Below are the code and all the weights of a small trained network. Each question names an input and a class and asks about switching units off, where a switched-off unit gives its printed mean instead of its output.

import numpy as np


def w(rows, s, z=0):
    codes = np.array(rows[::2]) - 128.0
    scale = np.full(codes.shape[1], s)
    scale[-1] = z or s
    return codes * scale


def f(y):
    return y / 2 * (1 + np.tanh(0.7978845608 * (y + 0.044715 * y**3)))


def log_softmax(a):
    a = a - a.max(-1, keepdims=True)
    return a - np.log(np.exp(a).sum(-1, keepdims=True))


def net(x, mask):
    res = np.array(x, float).reshape(1, 5) / 4 @ E
    y = f(res @ A[0][:, :-1].T + A[0][:, -1])
    res = res + np.where(mask, y, B[0][:, -1]) @ B[0][:, :-1]
    return log_softmax(res[-1] @ U[:, :-1].T + U[:, -1])


A, B = {}, {}
E = w([
[138,129,140,132,135,117,131,124,141],'x0',
[221,200,123,81,159,143,171,188,94],'x1',
[30,124,183,58,86,38,211,99,68],'x2',
[164,205,203,127,9,128,28,124,51],'x3',
[111,148,146,148,124,178,157,102,73],'x4',
],0.011)
A[0] = w([
[34,64,92,137,170,106,228,124,231,229],'neuron 0',
[71,113,124,123,87,187,38,58,66,72],'neuron 1',
[206,140,115,221,159,172,79,144,212,225],'neuron 2',
[55,172,209,175,7,119,64,54,103,223],'neuron 3',
[180,50,74,115,212,114,218,90,111,212],'neuron 4',
[44,154,213,173,67,108,77,123,163,81],'neuron 5',
[169,86,63,69,224,128,207,187,159,233],'neuron 6',
[156,221,75,126,121,157,33,114,131,61],'neuron 7',
[94,171,154,68,94,11,209,94,34,254],'neuron 8',
[180,228,137,196,55,112,59,101,81,249],'neuron 9',
[135,240,175,105,11,38,136,152,75,222],'neuron 10',
[148,57,172,203,92,178,45,91,192,93],'neuron 11',
[183,204,20,140,209,253,193,199,124,81],'neuron 12',
[59,67,41,202,164,166,121,78,138,189],'neuron 13',
[135,89,98,58,195,166,175,139,95,62],'neuron 14',
[191,112,143,159,98,187,69,163,85,95],'neuron 15',
],0.0075,0.0037)
B[0] = w([
[39,159,123,192,65,168,141,127,120,245],'neuron 0',
[124,88,167,40,191,107,148,103,137,171],'neuron 1',
[201,133,123,135,157,128,64,82,93,232],'neuron 2',
[114,81,85,100,133,124,124,141,104,240],'neuron 3',
[98,176,143,171,121,149,183,158,81,223],'neuron 4',
[125,94,130,91,137,2,98,172,75,177],'neuron 5',
[100,179,144,180,133,170,147,164,125,249],'neuron 6',
[169,119,190,78,104,162,117,104,174,171],'neuron 7',
[51,163,77,165,87,133,150,126,108,255],'neuron 8',
[184,135,89,49,180,132,97,118,199,229],'neuron 9',
[152,121,34,175,124,143,67,122,132,251],'neuron 10',
[147,92,98,111,178,74,192,66,168,184],'neuron 11',
[165,149,157,163,154,116,33,185,151,242],'neuron 12',
[105,151,85,206,144,149,81,55,141,201],'neuron 13',
[116,177,151,96,97,128,198,215,129,169],'neuron 14',
[136,96,159,76,106,177,119,62,157,175],'neuron 15',
],0.0099,0.014)
U = w([
[132,171,72,211,156,193,84,93,147,249],'0',
[171,182,184,206,196,193,107,177,135,4],'1',
[158,70,202,121,158,127,114,92,180,164],'2',
[188,178,175,106,110,203,91,139,157,47],'3',
[64,118,187,180,93,168,161,101,128,28],'4',
[121,254,133,91,115,124,223,185,144,15],'5',
[119,87,143,116,111,90,111,183,100,6],'6',
],0.0096,0.0037)

Each question gives the input, the list of numbers given to net, and the class t.
The units are the neurons (one row each of A and B). Each row of codes is followed by its name. A weight is (code - 128) times the scale printed after its matrix; where a second scale follows, it is the last column's (A, B and U).
mask holds one flag per neuron, in row order. A switched-off neuron (its flag False) gives its mean, the last column of its row in B, instead of its output. The means were averaged over made-up inputs and are rounded, as every weight is.
A unit's drop is (log p(t) with every unit on - log p(t) with that unit switched off) / (log p(t) with every unit on - log p(t) with every unit switched off).
The circuit of an input: a set's keep is (log p(t) with only the set's units on - log p(t) with every unit switched off) / (log p(t) with every unit on - log p(t) with every unit switched off). Starting from the 12 units with the biggest drops (on a tie, the unit counted first), units are removed one at a time, each time the one whose removal leaves the highest keep (on an exact tie, the one counted first), for as long as the keep stays at least 0.8.
units of the circuit, in order: the units of the circuit, biggest drop first
k most important neurons: the k neurons with the biggest drops, biggest first
drop when u is switched off: that unit's drop, to one decimal
input [7,4,6,-8,4], class 5: units of the circuit, in order -> neuron 14
input [0,1,1,0,1], class 5: 3 most important neurons -> neuron 13; neuron 2; neuron 10
input [2,0,6,2,-8], class 6: units of the circuit, in order -> neuron 13; neuron 6
input [3,1,3,-1,2], class 5: units of the circuit, in order -> neuron 13; neuron 2
input [8,2,-8,0,0], class 1: units of the circuit, in order -> neuron 12; neuron 10
input [-4,1,-1,-1,8], class 1: 3 most important neurons -> neuron 10; neuron 8; neuron 0
input [3,0,1,5,1], class 6: units of the circuit, in order -> neuron 13; neuron 5; neuron 3
input [4,0,1,-6,-6], class 4: units of the circuit, in order -> neuron 0; neuron 10; neuron 9
input [2,-2,7,2,-7], class 6: 3 most important neurons -> neuron 5; neuron 13; neuron 6
input [6,0,3,5,1], class 6: units of the circuit, in order -> neuron 5; neuron 13
input [-8,-4,1,-6,4], class 4: units of the circuit, in order -> neuron 10; neuron 0
input [-5,6,0,5,2], class 3: units of the circuit, in order -> neuron 7; neuron 9
input [-6,-4,7,1,8], class 6: units of the circuit, in order -> neuron 5; neuron 3
input [2,0,4,8,6], class 6: units of the circuit, in order -> neuron 5
input [0,-1,6,-5,-6], class 4: 2 most important neurons -> neuron 0; neuron 9
input [-4,2,0,4,1], class 3: 2 most important neurons -> neuron 13; neuron 0
input [7,0,3,-4,-6], class 4: 2 most important neurons -> neuron 0; neuron 9
input [-4,7,6,6,-7], class 0: drop when neuron 10 is switched off -> 1.8
input [5,3,-1,2,-8], class 3: drop when neuron 8 is switched off -> 0.2
input [-2,8,0,-7,8], class 1: units of the circuit, in order -> neuron 12
input [8,-2,5,-6,-2], class 4: drop when neuron 0 is switched off -> 0.2
